Below are the code and all the weights of a small trained network. Each question names an input and a class and asks about switching units off, where a switched-off unit gives its printed mean instead of its output.

import numpy as np


def w(rows, s, z=0):
    codes = np.array(rows[::2]) - 128.0
    scale = np.full(codes.shape[1], s)
    scale[-1] = z or s
    return codes * scale


def norm(h):
    return h / np.sqrt((h * h).mean(-1, keepdims=True) + 1e-5)


def f(y):
    return np.maximum(y, 0)


def log_softmax(a):
    a = a - a.max(-1, keepdims=True)
    return a - np.log(np.exp(a).sum(-1, keepdims=True))


def net(x, mask):
    res = np.array(x, float).reshape(1, 3) / 4 @ E
    u = 0
    for l in range(4):
        y = f(norm(res) @ A[l][:, :-1].T + A[l][:, -1])
        res = res + np.where(mask[u : u + 4], y, B[l][:, -1]) @ B[l][:, :-1]
        u += 4
    return log_softmax(norm(res)[-1] @ U[:, :-1].T + U[:, -1])


A, B = {}, {}
E = w([
[185,65,137,161,184],'x0',
[133,172,174,254,101],'x1',
[48,143,27,94,145],'x2',
],0.0043)
A[0] = w([
[123,108,106,186,188,3],'0.n0',
[50,102,62,132,216,105],'0.n1',
[136,141,147,72,3,107],'0.n2',
[151,169,130,202,123,104],'0.n3',
],0.0052,0.0042)
B[0] = w([
[142,227,72,253,86,143],'0.n0',
[175,191,163,145,180,254],'0.n1',
[37,168,169,151,249,212],'0.n2',
[145,107,109,235,220,225],'0.n3',
],0.0061,0.0025)
A[1] = w([
[61,92,254,45,62,5],'1.n0',
[41,182,141,146,111,97],'1.n1',
[95,117,41,196,49,69],'1.n2',
[186,80,180,112,99,133],'1.n3',
],0.0056,0.0018)
B[1] = w([
[134,1,146,191,231,193],'1.n0',
[239,95,80,113,94,252],'1.n1',
[198,89,167,115,31,178],'1.n2',
[133,124,100,19,106,218],'1.n3',
],0.0068,0.002)
A[2] = w([
[151,187,224,198,114,139],'2.n0',
[116,115,55,170,2,73],'2.n1',
[127,216,143,243,96,142],'2.n2',
[96,98,52,199,172,2],'2.n3',
],0.0061,0.0044)
B[2] = w([
[18,160,126,94,191,237],'2.n0',
[254,67,249,43,137,152],'2.n1',
[150,117,30,26,71,254],'2.n2',
[130,245,60,253,66,141],'2.n3',
],0.006,0.0049)
A[3] = w([
[46,99,128,139,243,169],'3.n0',
[197,71,126,112,57,4],'3.n1',
[197,93,154,52,144,168],'3.n2',
[2,245,153,26,70,21],'3.n3',
],0.0065,0.0027)
B[3] = w([
[63,97,251,179,215,254],'3.n0',
[232,1,31,54,105,150],'3.n1',
[132,147,114,135,54,238],'3.n2',
[140,202,41,238,28,204],'3.n3',
],0.0078,0.0053)
U = w([
[43,49,223,140,243,250],'0',
[46,227,17,210,50,137],'1',
[226,33,62,2,23,31],'2',
],0.0083,0.0019)

Each question gives the input, the list of numbers given to net, and the class t.
The units are the neurons (one row each of A and B). Each row of codes is followed by its name. A weight is (code - 128) times the scale printed after its matrix; where a second scale follows, it is the last column's (A, B and U).
mask holds one flag per neuron, layer by layer. A switched-off neuron (its flag False) gives its mean, the last column of its row in B, instead of its output. The means were averaged over made-up inputs and are rounded, as every weight is.
A unit's drop is (log p(t) with every unit on - log p(t) with that unit switched off) / (log p(t) with every unit on - log p(t) with every unit switched off).
The circuit of an input: a set's keep is (log p(t) with only the set's units on - log p(t) with every unit switched off) / (log p(t) with every unit on - log p(t) with every unit switched off). Starting from the 12 units with the biggest drops (on a tie, the unit counted first), units are removed one at a time, each time the one whose removal leaves the highest keep (on an exact tie, the one counted first), for as long as the keep stays at least 0.8.
circuit, biggest first: the units of the circuit, biggest drop first
top k neurons: the k neurons with the biggest drops, biggest first
k most important neurons of layer l: the k neurons of layer l with the biggest drops, biggest first
drop when u is switched off: that unit's drop, to one decimal
input [-7,-4,-3], class 0: circuit, biggest first -> [1.n0]
input [-6,2,8], class 2: circuit, biggest first -> [1.n1, 2.n1, 1.n2]
input [-7,0,-3], class 0: circuit, biggest first -> [1.n0, 0.n3]
input [1,-3,-2], class 2: top 3 neurons -> [0.n2, 2.n0, 1.n3]
input [-1,3,-7], class 1: circuit, biggest first -> [2.n0, 3.n3, 2.n2]
input [0,4,-7], class 1: top 3 neurons -> [2.n0, 1.n0, 3.n3]
input [4,0,-6], class 2: top 4 neurons -> [1.n3, 0.n2, 0.n1, 3.n0]
input [2,-3,8], class 0: circuit, biggest first -> [2.n2, 3.n0]
input [-1,8,4], class 2: top 2 neurons -> [1.n2, 2.n1]
input [2,0,5], class 0: top 2 neurons -> [0.n1, 2.n2]
input [3,-7,2], class 0: top 2 neurons -> [2.n2, 1.n1]
input [0,7,7], class 2: 2 most important neurons of layer 1 -> [1.n2, 1.n1]
input [-8,-7,-3], class 0: drop when 1.n0 is switched off -> 2.3
input [3,-1,6], class 0: drop when 2.n2 is switched off -> 0.4
input [6,-5,-4], class 2: top neuron -> [2.n0]
input [-4,-8,-7], class 0: drop when 1.n0 is switched off -> 0.2
